Below are the code and all the weights of a small trained network. Each question names an input and a class and asks about switching units off, where a switched-off unit gives its printed mean instead of its output.

import numpy as np


def w(rows, s, z=0):
    codes = np.array(rows[::2]) - 128.0
    scale = np.full(codes.shape[1], s)
    scale[-1] = z or s
    return codes * scale


def norm(h):
    return h / np.sqrt((h * h).mean(-1, keepdims=True) + 1e-5)


def f(y):
    return y / 2 * (1 + np.tanh(0.7978845608 * (y + 0.044715 * y**3)))


def log_softmax(a):
    a = a - a.max(-1, keepdims=True)
    return a - np.log(np.exp(a).sum(-1, keepdims=True))


def net(x, mask):
    res = np.array(x, float).reshape(1, 7) / 4 @ E
    u = 0
    for l in range(3):
        y = f(norm(res) @ A[l][:, :-1].T + A[l][:, -1])
        res = res + np.where(mask[u : u + 3], y, B[l][:, -1]) @ B[l][:, :-1]
        u += 3
    return log_softmax(norm(res)[-1] @ U[:, :-1].T + U[:, -1])


A, B = {}, {}
E = w([
[131,128,127,130,130,131],'x0',
[152,37,168,182,212,102],'x1',
[128,130,129,133,130,129],'x2',
[25,64,129,87,147,182],'x3',
[173,70,39,115,91,183],'x4',
[124,130,129,129,130,131],'x5',
[164,193,74,87,250,164],'x6',
],0.0027)
A[0] = w([
[62,174,99,84,83,157,62],'L0N1',
[80,204,254,158,162,135,85],'L0N2',
[136,180,98,113,93,102,4],'L0N3',
],0.0053,0.0021)
B[0] = w([
[162,80,236,137,158,155,207],'L0N1',
[161,65,2,56,43,31,247],'L0N2',
[179,124,243,115,94,166,107],'L0N3',
],0.005,0.0015)
A[1] = w([
[127,68,157,176,36,101,162],'L1N1',
[211,45,35,141,79,254,4],'L1N2',
[174,166,153,33,50,179,83],'L1N3',
],0.0049,0.0023)
B[1] = w([
[119,171,76,151,181,155,252],'L1N1',
[104,144,150,93,113,2,215],'L1N2',
[74,173,198,160,178,95,192],'L1N3',
],0.0077,0.0023)
A[2] = w([
[90,91,161,240,22,109,33],'L2N1',
[183,29,135,186,186,99,7],'L2N2',
[254,176,161,190,91,94,90],'L2N3',
],0.0055,0.0016)
B[2] = w([
[247,162,121,76,211,138,160],'L2N1',
[95,254,214,101,47,155,184],'L2N2',
[52,21,126,104,128,182,254],'L2N3',
],0.0081,0.0021)
U = w([
[136,121,111,87,91,2,97],'0',
[104,210,233,140,97,176,115],'1',
[76,11,122,117,123,234,77],'2',
[230,179,63,138,215,191,87],'3',
[90,136,107,159,120,130,252],'4',
],0.0091,0.0032)

Each question gives the input, the list of numbers given to net, and the class t.
The units are the neurons (one row each of A and B). Each row of codes is followed by its name. A weight is (code - 128) times the scale printed after its matrix; where a second scale follows, it is the last column's (A, B and U).
mask holds one flag per neuron, layer by layer. A switched-off neuron (its flag False) gives its mean, the last column of its row in B, instead of its output. The means were averaged over made-up inputs and are rounded, as every weight is.
A unit's drop is (log p(t) with every unit on - log p(t) with that unit switched off) / (log p(t) with every unit on - log p(t) with every unit switched off).
The circuit of an input: a set's keep is (log p(t) with only the set's units on - log p(t) with every unit switched off) / (log p(t) with every unit on - log p(t) with every unit switched off). Starting from all 9 units, units are removed one at a time, each time the one whose removal leaves the highest keep (on an exact tie, the one counted first), for as long as the keep stays at least 0.8.
circuit, biggest first: the units of the circuit, biggest drop first
top k neurons: the k neurons with the biggest drops, biggest first
k most important neurons of layer l: the k neurons of layer l with the biggest drops, biggest first
input [1,7,0,1,6,5,-2], class 1: top 2 neurons	(L2N2; L0N2)
input [-2,6,-5,-3,6,-8,2], class 0: circuit, biggest first	(L1N2)
input [6,-7,0,6,5,5,4], class 1: top 2 neurons	(L0N2; L2N3)
input [0,-3,1,-7,-4,4,3], class 2: circuit, biggest first	(L2N3; L1N2)
input [6,4,-8,-4,5,-6,-6], class 3: 2 most important neurons of layer 0	(L0N1; L0N2)
input [-3,-5,6,1,-7,-6,6], class 0: top 3 neurons	(L0N2; L1N1; L2N2)
input [5,-7,6,0,6,4,7], class 1: circuit, biggest first	(L0N2; L1N3; L1N1)
input [1,-5,-5,5,-2,-2,-7], class 3: top 4 neurons	(L2N1; L2N3; L2N2; L1N2)
input [8,5,8,-8,6,7,7], class 2: circuit, biggest first	(L2N3; L1N1)
input [4,-1,-4,-7,-6,3,6], class 2: circuit, biggest first	(L2N3; L1N2; L1N1)
input [-2,-6,4,1,-2,5,-8], class 3: circuit, biggest first	(L2N1; L1N2)
input [-3,8,4,-8,-2,-7,6], class 1: top 2 neurons	(L2N2; L1N1)
input [8,-7,-8,-1,8,8,-2], class 0: top 2 neurons	(L1N2; L2N2)
input [1,1,-2,-8,-7,8,-1], class 2: circuit, biggest first	(L2N3)
input [1,-3,3,-6,7,-3,-8], class 3: top 4 neurons	(L2N1; L0N2; L1N1; L1N3)
input [4,-5,-8,6,-8,-2,-5], class 0: top 4 neurons	(L0N2; L2N3; L2N2; L2N1)
input [8,5,4,7,-8,-6,-3], class 0: top 2 neurons	(L0N2; L2N3)
input [1,6,3,-7,4,6,1], class 2: top 2 neurons	(L2N3; L1N3)
input [-1,5,-5,6,-7,1,4], class 0: 2 most important neurons of layer 1	(L1N1; L1N3)
input [-3,1,8,-3,-4,-2,-7], class 3: circuit, biggest first	(L2N1)
